Each row comes from the steps of one path. Every step used is in the known rows, and no mark comes twice. Write the path behind each row, first mark first.
Known rows:
kikod > moki > fesos > fedo: [ 118 -326   95   -3  -50   -8  -93   -3  -17  111  178  -21  -74  221
   26  111  -59  -67  -18   41  -51 -167   -1  -27  -63  -22  -17 -175
   64   19   30  -62  225  -44   30   50  151   22  -78   84  -88  -19
 -220   -4   38  -17   85    3    2    1  -14  -95]
fedo > moki > kikod > fesos > dufi: [  41 -153  120   53 -106   -8    1   -2    8  -42  206 -148  -29  -94
   61    8  -24  -35 -109  -33  -35  119  101   50  -15  -10  -76  -31
  -33    2  -26   69  275    3   85   41  -57   18   88    5 -321  -68
 -271  -14  -39   59   20   32   -8  -54   65  -26]
devego > kikod > moki > fesos: [  48 -217   90  -30  -95    9  -60   41  -70  133   62 -326  -75   87
 -101   75  -53   50   -3   43  -46  -20  -34 -191  -67   52   21  -64
   77    8   22  -57  170   -3  -54   79  155   48  -83   78 -121  -36
 -175  -38   28  -28  217  -51  -10   11  151  -19]
rikin > kiko > fesos > dufi: [  46   -8    7   55   17  -35 -101  -38   28 -130    3  145  -40   53
  266   79   15  -28  -56   27   25  248  -32   48  -54   18    6 -167
   73   13   49   23   -1   49   12  -55  220   29    4   35  -89  -54
 -115   20  -32    3   66  -16  -43  -88  180   -6]
kiko > fesos > dufi > furav > fedo: [-107  -37  117  -27   45   38 -202  -15    3  -51   61 -167  -34  229
  285  -30  -59   39  -26  144  -11  197  -16   -8  -84   -2   61 -178
   -3   33   26   13  122   47   53  -90   87  -96   38   32  -48 -103
 -121  -33   32    2   -4    4  -21  -63   25  -75]
fesos > dufi > kiko > rikin > kono > fedo: [ -32   18  -14 -167  -37   28 -120    8  -90   41  111  -38 -189   -3
  144 -143   21  -71  -26  -48  -24  273   61   92  -25  -39  -71 -228
   10   78  -28  -23  143   40   52  -52  130  -91   92   84    5  -29
 -187  115   11   66   64  -24   14  -40  102  -84]
kikod > devego > kono > fedo > kiko > fesos > dufi: [  69 -108  142 -151  -40  133 -187 -166  -61 -134  129 -277 -137  -13
   46    4  -21  112   23    9    8  206    9  -55  -46   40  -23 -114
   -3    7  -20   98  183  109  -95   15   20  113  -28   -3 -233  -38
 -176   62  -15    3 -125   48   16 -107  205  -44]
kono > devego > furav > fesos > fedo > rikin > kiko: [ 206 -188   83 -107   96  -30  -72 -155  -39 -109  152  -68  -37  -67
  429 -101   22  -79  -61    3   21  -53   23  -13  -84   56  -39 -271
  160   94    2  -45  125   10   78   -9  -41   41   15   77 -201  -59
 -106  167 -107 -110   23   24  -16  -89 -200  -78]
dufi > fesos > fedo > rikin > devego > kono > furav > kikod: [  78 -170  106  -26   43   30   16   45 -108   39   64 -196 -158   52
  171   88    5  234  -30  -24  -48   16  -46   -6 -195   37  -19  -50
  129   50   -9  -16  109  200   11  -61 -216 -141    3   29 -155  -29
 -168   13  -37  -69   24   21  -10  -61 -270  -54]
fesos > dufi > kiko > moki > kikod > devego > kono: [  54   25   47 -173  -44  140  -91 -128  -12   -5  104 -220 -142 -317
   -2  -42   43  188    5   -2  -26  211  112  126  -85   28  -20  113
  -21   10  -33  -29  164  185   11   50 -116    8  -29   31 -111  -57
 -236  108  -10   63 -111   13   30 -103  225  -84]
kono > fedo > furav > fesos > dufi > kiko > moki: [  33  -79   81 -121   -8   -1 -171 -126  -98 -137  164  -47   -8  110
  264 -100  -46 -106   13   -4   38   74   72   34  -45  -30  -56 -183
  -12   74  -18  -37  154    8   91   -5   60  100   68  113 -152  -62
    8  161   -2  -36 -206  -56   27  -61 -196  -71]
dufi > furav > kiko > fesos > fedo > rikin > kono > devego: [  30  -86   88 -117   62   68 -139   14  -95 -189   54 -257 -169   87
  277  -99  -43  119  -27   88   13   53  -93    4 -172   -2   -6 -203
  104   80   45  -17  183  -12  -17  -12  -18 -264   74   82   42  -64
 -180  188  -40  -87   -8   -2  -52  -88 -112  -67]
kono > devego > kikod > fesos > dufi > kiko > rikin > furav > fedo > moki: [  52  -84  144 -136  -15   55 -149 -109 -147   68  139 -340 -173 -135
  163  -66  -47   54  -64   22  -54  173  142 -111  -13   72  -90 -226
  123   75  -49  -62  334    0   50   25   92  -23  124   65 -220 -114
 -269  198  -14  -22  185    1   11  -57  393 -133]
rikin > kiko > dufi > furav > kikod > devego > kono: [  79  122   12 -212   15   28  -92 -148  -77 -184  -83 -401 -170 -330
  232  119   86  339  -56  -89   -9  221   15  -76 -138   94   67  135
  142  -33  -23   64  -26  186  -35  -36  -99  -51 -127   78 -117  -56
  -68  149  -55   15   68    1  -45  -77  251 -129]
fesos > dufi > kiko > rikin > kono > fedo > moki > kikod: [ -13  -48   69 -165  -99   17  -67  -11  -95   25  195 -272 -178  -97
   60 -159   15  -32 -100  -76  -44  249  102  132  -59  -44 -110 -142
   14   78   -3  -37  278   59   65   -6  -25  -82  108   50 -128  -47
 -309  140    1  103  107  -10    0  -64  115  -86]
rikin > furav > kiko > dufi > fesos > fedo > moki > kikod: [ 130 -255  102   11   -3  -28  -62  -14 -110 -138   85 -289 -175   57
   82   30  -17  158 -129  -44  -19    9   38  116 -158  -22  -25  -26
   24   38   67    9  233  188   68   35  -58  -52  -54   48 -148  -18
 -269  142  -15   33   -9    4  -74 -106  -98  -88]
furav > kikod > fesos > dufi > kiko > rikin > kono > devego: [  -5  -17   20 -120  -66  116  -32   22  -92   46  167  -75 -249 -208
  278  -66   61   67  -51 -109  -21  283   13  -12  -88   19  -72 -272
  115   -2  -85   63  142   29   73  -61   71 -202   53   90  -96  -77
 -204  162  -28   30  111  -16   11  -48  103 -148]
kikod > devego > furav > kiko > rikin > kono > fedo > moki > fesos: [ 230 -350  130 -145  -97  123  -76 -183 -126 -109  243 -581 -258   74
  204  -91    2 -118  -49   43  -26   34  -12 -151  -85   12 -105 -287
   95   46  -22   43  371   45   -9   55   20  -90   16   -3  -63   81
 -215  180  -48  -26  171   22   -2  -64  -48  -62]
dufi > furav > rikin > devego > kikod > moki > fesos: [ -69 -109   74  -73  -86  102  -81  143  -86   37   48 -513 -152   77
  112   53  -23   68  -91  112  -65  187   66 -142 -169   88   56  -33
   83   58    8 -106  257  -64   24   32  220  -10   17   63 -117  -53
 -131  101   27  -37  203  -67  -32   -2 -260 -155]
fedo > furav > dufi > kiko: [  88  101  -18  -58   11   13  -68    9  -69 -137  -84  143   -6 -104
  -48  -49    0   13    0  -41   26  199   36   19  -48   34   13 -145
  -46   21  -23   16  -10   44   18  -27  -92   81   34   27   54  -23
   29  156  -47  -75 -106  -33   -5    8   13 -125]
devego > kikod > fesos > fedo > rikin > furav > kiko > dufi: [ 159 -220   41   23   34  -28  -74  -29 -118   13  -13 -195 -227   71
  109   57   19   44  -43  -10  -45   90   88  -43 -103   58  -18 -151
   91   78   25  -12  214   83   41   59   78  -88  -15  154 -189  -93
 -178  132  -15  -26   67  -32  -64  -68   81  -78]
kikod > moki > fesos > fedo > furav > rikin > devego > kono: [ 108 -325  112  -37 -110   76  -98  -37  -35   49  124 -333 -166  243
   16  112  -44   56   -7   16 -103  -49   24    6 -193   18  -52 -170
   78   32   30 -125  218  -18   30   30  113   46  -44   15 -191  -44
 -212   30    8  -55   36  -37   -7  -20 -242 -175]
dufi > kiko > moki > fesos > fedo > rikin > kono > furav > kikod > devego: [ 217 -183   55 -104  -26  124    1  -10 -115   60  189  -83 -237  -64
  196   36   61   53  -58   15  -14   47   38   37 -178   28  -35 -191
  202   34   -9  -86  288  137   54   43 -102 -213  -54  110   59  -12
 -125  361    3  -52  217    1    8  -54 -127 -153]
kikod > moki > fesos > fedo > rikin > furav > dufi > kiko: [ 251 -332   76  -41   14   17 -133  101 -115  119  165  117 -131   96
  -33   99    8 -161  -33   35  -26   94  110  -13 -115   31   -4 -321
   80   90    6  -80  322   26   58   39  134   13  -31  167  -82  -32
 -236  239   -2  -79  267  -18  -18  -32  -36 -208]
devego > kikod > fesos > fedo: [  21 -120   61    3  -29  -34  -35  -78  -30   87   41  -29 -115   39
    1  118  -51   66  -18   41  -53  -15   13  -55  -32   27  -28  -90
   40   27    3  -19  173   69   25   46  -12   19   18   73 -176  -99
  -77  -10   -6  -21  -91   14   -8  -19   85   -5]
rikin > kono > fedo > furav: [ -66  -45   35 -166  -83   47 -113  -51 -111 -146   56 -131  -91   72
   45   -6  -28   29    0  -34  -11  -21  -70   60  -88  -68  -65 -212
  -42    8   -4   31   81   23   -1  -15 -100  -55   92   36  -54  -15
   33   30  -30  -30   -2  -22    3  -10  -41  -27]
dufi > kiko > fesos > fedo > moki > kikod > devego > furav > rikin > kono: [  57 -238  129 -108  -60   89    0  -58  -83 -114  201 -425 -263  -36
    9  -83  -10   89 -127  103  -21  148   -9  130 -200   16  -51 -346
  117   67   48  -87  326  146   78   29 -124  -10  -14  -16  -50  -54
 -216  214  -67  -20   -8   22  -24 -125 -328 -151]
fedo > rikin > kono > furav > kikod: [  43  -75   -1  -63   -5   35   71  167 -113  -13   39 -162 -118  -71
  226  -79  101   53  -37  -62   -6   85  -80   -8 -133   21  -28 -120
  133   14  -16   17   60   66    6  -49 -116 -267    5   73    3    2
  -35  125  -56  -32  332  -26  -20  -11 -101  -44]
rikin > kono > furav > dufi > kiko: [  10   47  -83 -130  -13  -27  -80  161 -107  -95    7  307 -129  -54
  183  -60  119   66  -77  -33   11  197 -117   81  -48   21   -6 -197
   18   11  -56   95   14  143   48  -39   20  -68  -37   58   80  -15
  -50  183  -76  -39  162   10  -10  -23   80  -40]
fedo > furav > fesos > dufi > kiko > rikin > kono: [  37  -62   17  -93  -49   21  -88   27  -61  -25  130 -296 -120  113
  184 -144  -70  -49  -22  -26  -16  240  -62   42 -128  -19  -70 -321
   -8   37    3  -33  -29   93  111  -97  123  -70   56   60  -19  -50
  -92  117  -19  -29   26  -85   -4  -60 -351  -87]
dufi > furav > rikin > kikod > moki: [-172  -33   56 -113  -22   37  -15  210 -123 -148   -9 -441 -121  -99
   86  -97  -44   88  -72   86  -24  130  -26  -44 -122   41   30  -20
  101   45  -18  -85  251  -85   23   13   24  -23   30   66  -66  -31
 -120   58  -23   21  146  -54   -1   -4 -180 -120]
furav > fesos > kikod > devego > kono > fedo > rikin: [  89  -68  208 -151  -23   81    1  -81  -81  -59  238 -195 -112   92
  -30  -11   89  -44  -20   26  -26  200  -32  -56  -35   44  -81  -67
   87   39   13  -18  101  160    0   97 -182  126  -22   95 -272  -88
  -98   73  -56  -17   -8   24    6 -106 -349   26]
fedo > rikin > kikod > fesos: [   4 -104   63   79   12   18   77  120  -78  -16   32  -86 -107  -21
  -92   12   -7 -128  -58    3  -25  112   15  -16  -44   43  -39 -208
   87   47  -41   21  180  -69   37   48 -128  -65  123   52 -193  -50
 -157  -36  -26  -19  236  -23    0  -30  -84    6]
moki > fesos > dufi > kiko > rikin > kikod > devego > kono > fedo > furav: [  49  -16  146 -163 -115  165 -116 -132  -69    0  166 -389 -269   18
   10  -38  -51   -4   -4  -10  -54  308   54  -22 -133   40  -56 -315
   50   44  -34  -59  320   93   -8   33  -89   27   68   40 -107  -45
 -321   37   -7   -1   78  -49   26  -63   27 -116]
furav > dufi > fesos > fedo > rikin > devego: [ 117 -206   27   51   50   44  -84  116  -84   86   30  204  -90   56
   14  136    9   12  -74  -13  -49  222   70   10  -93   20    2 -103
  -31   79   65   37  122  112   87  -12  -81    3  -10   19 -193  -60
 -219   48  -17  -62   20   65  -42  -28 -211  -97]
fedo > furav > dufi > kiko > moki > fesos > kikod: [ 175  -10   73    9  -97   61  -39   11  -52 -119   -1  173   -4   52
  -75  -21  -10   12  -49   23    4  238   57   36  -95   24  -15 -141
   19  -20  -40  -50  107   97   39   60 -122   83   -6   29   19  -36
  -33  257   -6  -48    7  -32   10  -26  -44  -68]
kikod > fesos > fedo > kiko > rikin > kono > devego > furav: [ 162 -334   81  -65  -36   17  -92 -102  -83  -39  168 -149 -170   25
  213  -90  -88   -8  -94    6  -28  -95   -3   13  -77    1  -88 -420
   81   21 -121   74  221  -17   55  -36   59  -78   71    7 -162   -4
 -148  206  -32  -25   45   55   34  -80   57  -77]
kiko > rikin > kono > fedo > furav > kikod > devego: [ -28 -104   69 -218  -90  194  -30 -106 -164   34  121 -579 -241 -125
  112  -12   12   82   -1  -32  -51   80  -49  -98 -145  -19  -93 -194
   69  -10   28  -12  141   39  -18  -23 -107 -181  -15   40   -8   17
  -56  103   -9   12  155  -30   11  -25   25 -122]
furav > dufi > fesos > fedo > moki: [ 141 -244   69   44  -13  -62  -76   68  -80   -7   74  156  -13   25
    4   79  -80   91  -52  -24  -17  141    9  -54  -32  -20  -26  -31
  -19   37   53   54  196  144   65   -4 -119   65  -54  -13 -191  -45
 -192   79  -58  -41  -62   96  -28  -12  -71  -38]
kikod > devego > kono > fedo: [  13   -5   97 -220  -22  124 -100 -211  -72  -34  110 -238 -140 -136
  -48   74   46  118   69    7  -23   35    1  -83   -8   29  -36   23
    1   10  -15   38  129   96  -85   62 -145   85  -36   18 -139  -15
  -66  -15  -52  -16 -101   52   27  -53  164  -23]
fesos > kikod > devego > kono > fedo > rikin > furav: [  70    1  180 -207  -46  181  -24  -77 -122 -125  106 -288 -156 -113
 -127   38   70   89    0   69  -37  195   52    5  -76   43  -81  -41
   68    9  -41  -53  207  174  -76  106 -266   54   47   79 -155  -25
 -118  107  -52   -1   89   22   26  -98   25  -12]

Write each row's path:
[  48   -2   49  -82   -2   97  -78  -44  -31 -142   86 -123 -205 -110
  400   17  111  152  -13   70   -4  344  -77  -41 -100   93   -5 -117
  129   12   23   11   99  135  -38  -15  158   58 -111   24  -94  -34
 -161   55 -147  -26   88   17  -18 -120  131  -67]	kikod > devego > kono > furav > rikin > kiko > fesos > dufi
[  48  -57   10   29  -11   -5 -102   30  -31 -129  102  116  -79 -102
  447   37    5  -61  -63   71    8  316  124   -8  -55   19    2  -71
   60   43  -73   20  225  -39  102  -36  258  -28  106  113 -182  -56
  -28  198  -81   16   57   -1   -3  -74   28 -102]	kikod > fesos > dufi > furav > rikin > kiko > moki
[ 165 -265  184  -57  -24   79  -42 -131  -75   -4  155 -259 -122 -106
 -177   93 -100  286  -51   16  -26  -59   -1   62 -154   -6   -4   91
    9   -2   10   14  199  257  -46   43 -251   54  -62  -33 -211   -3
 -164  141   -4   15 -147   90   16 -122  -22  -46]	dufi > fesos > fedo > kiko > moki > kikod > devego > kono
[ 129 -284   81 -217  -62   77  -60  -55 -136  101  197 -407 -271  -45
  173 -121  -14   71  -52  -16  -43  -49  -33  -35 -187   16  -60 -411
  216   41  -64  -92  256   39   43  -28   29 -178  -44   84   41   -4
 -257  232    1  -29  219  -33   24  -47   -9 -191]	dufi > kiko > rikin > kono > devego > furav > kikod > moki > fesos > fedo
[  79  -78  144 -107  -49   53  -33  -43  -95  -96  144 -296 -125 -210
  -22   -7   66  210  -84   43   -5  201  -53  -42  -92   93  -28  -61
   63    5   -4   58  220  176  -24   67 -195   80 -111  -27 -153  -52
 -272  123 -107  -40   78   43  -13 -123  187  -31]	fedo > moki > kikod > devego > kono > furav > dufi > kiko > fesos
[ 208 -166  209  -73 -125   42   16 -140  -82 -250  236 -147 -127   53
  194  -12   62 -169 -147   34   -6  214  119  -54  -40   40  -90 -199
  184   51   -9  -59  429   30   14  111  -57  201   64   27 -234    4
 -117  240  -95    1  132   42   -8  -57 -165  -84]	kono > fedo > moki > fesos > kikod > devego > furav > rikin > kiko
[ -24  -50  168  -96  -84  115  -46   -5 -170 -185   47 -337 -200   53
  -18  -35    3  300  -46  -16  -41  296  -11  -52 -118   20    2 -108
   41    1   19    9   67  151  -19   69 -148  162 -117   35 -182  -57
 -183  -40  -98   17  -72   15   -9  -86 -190  -66]	kiko > dufi > fesos > kikod > devego > kono > fedo > furav > rikin
[ 185 -154  197  -64 -134   -7  -54 -151  -48  -90  118  -57  -27  200
 -149  -20  -11   65  -18  -37   -7   33   35   14  -56    1  -58   39
   89  -15  -97   -7  202  137  -93   81 -140  103   10  -10 -231  -13
  -10  243   33   34   14   28   34  -82   98   69]	devego > kono > fedo > kiko > moki > fesos > kikod
[ 162 -280   34    2  -23  -20  -86  118 -120   81   69  115 -139   75
  -43   12  -60   77  -91  -58  -32  223  -57   -1 -103  -27  -21 -180
  -10   30   31   83  103  192   37  -68   -5  -45  -59  -10 -105   -5
 -158  210  -15    3  107   77  -29  -44  -53  -74]	furav > dufi > fesos > fedo > kiko > rikin > kono
[  97 -129   43   12  -16  -49  -88 -125  -75 -100  -67 -195 -181  109
  120   26  -40  142  -32  -39  -48   -1   10  -38  -83   34  -20 -122
   43   28   27   17  111   54   28   51   30  -10  -36   96 -148 -102
 -143   26   -9  -22 -198  -36  -46  -30  116  -67]	devego > kikod > fesos > fedo > furav > kiko > dufi
[ 101 -298  115 -142  -43  105  -80  223 -215 -139   98 -177 -105 -112
   51 -138    0  120  -69   31  -20  186  -90  -81 -124   25  -39 -307
   76   31  -63   65  161   64    2   35 -121  -46   -6   76 -185  -24
 -322   56 -122  -73  307   35   10  -65  -14  -36]	fedo > rikin > kono > devego > furav > dufi > fesos > kikod > moki
[   9  -98   19  -27 -100   99  -66  140  -57   84   67 -207 -225   81
   69    2   58  -35 -100   -6  -74  356  145    0 -116   89    0 -117
   89   86   35 -126  241  -23   64   46  335   85    9   60 -161  -83
 -267  116   44   13  133  -74  -33   -3 -197 -204]	furav > rikin > devego > kikod > moki > fesos > dufi > kiko
[ 114  -46   89 -186  -35  122  -81 -262 -114 -162   64 -283 -151 -221
  107   71   55  124   54   10  -11  107   55  -60  -95   38  -63   44
  100   28   20  -66  171   61  -70   63  -81  115  -26   25 -164   -3
   55  193 -110  -38  -40   11   15  -81  141 -100]	kikod > devego > kono > fedo > furav > rikin > kiko > moki
[  35 -151   73  -67   13   71  -18  -91 -100 -163   60 -322 -197  -99
  292 -213    8  -19  -58   29   -4  -37  -63  -84  -54   67  -70 -303
  138   36 -109   51  222  -94   12   34   -4  -73   59    3  -87   12
 -237   41  -67  -26   61  -19   24  -73  135  -15]	kono > devego > furav > kiko > rikin > kikod > fesos
[  35 -313  122 -124   -4   50  -99  119 -202   65  109 -312 -166  -45
  -35   25 -126  239  -16   24  -54  -45  -86  -97 -143   -8  -33 -183
   98   75   62  -55  205   57  -28   41  -56  -84   -6  103 -182  -70
 -332  -22  -54  -81  148   27  -12  -38    2  -52]	dufi > fesos > fedo > rikin > kono > devego > kikod > moki
[  65   10  111 -100   75   16 -128  -84  -21  -41   72 -121  -32 -137
  308  -29   62  -23  -98   37  -38  198  178  127 -113    7   31  102
   49   82   28  -63  229   77   74  -37 -120 -141  120  105 -175  -91
 -128  175    6   65  157   12  -29  -72  212 -162]	fesos > dufi > furav > fedo > rikin > kiko > moki > kikod
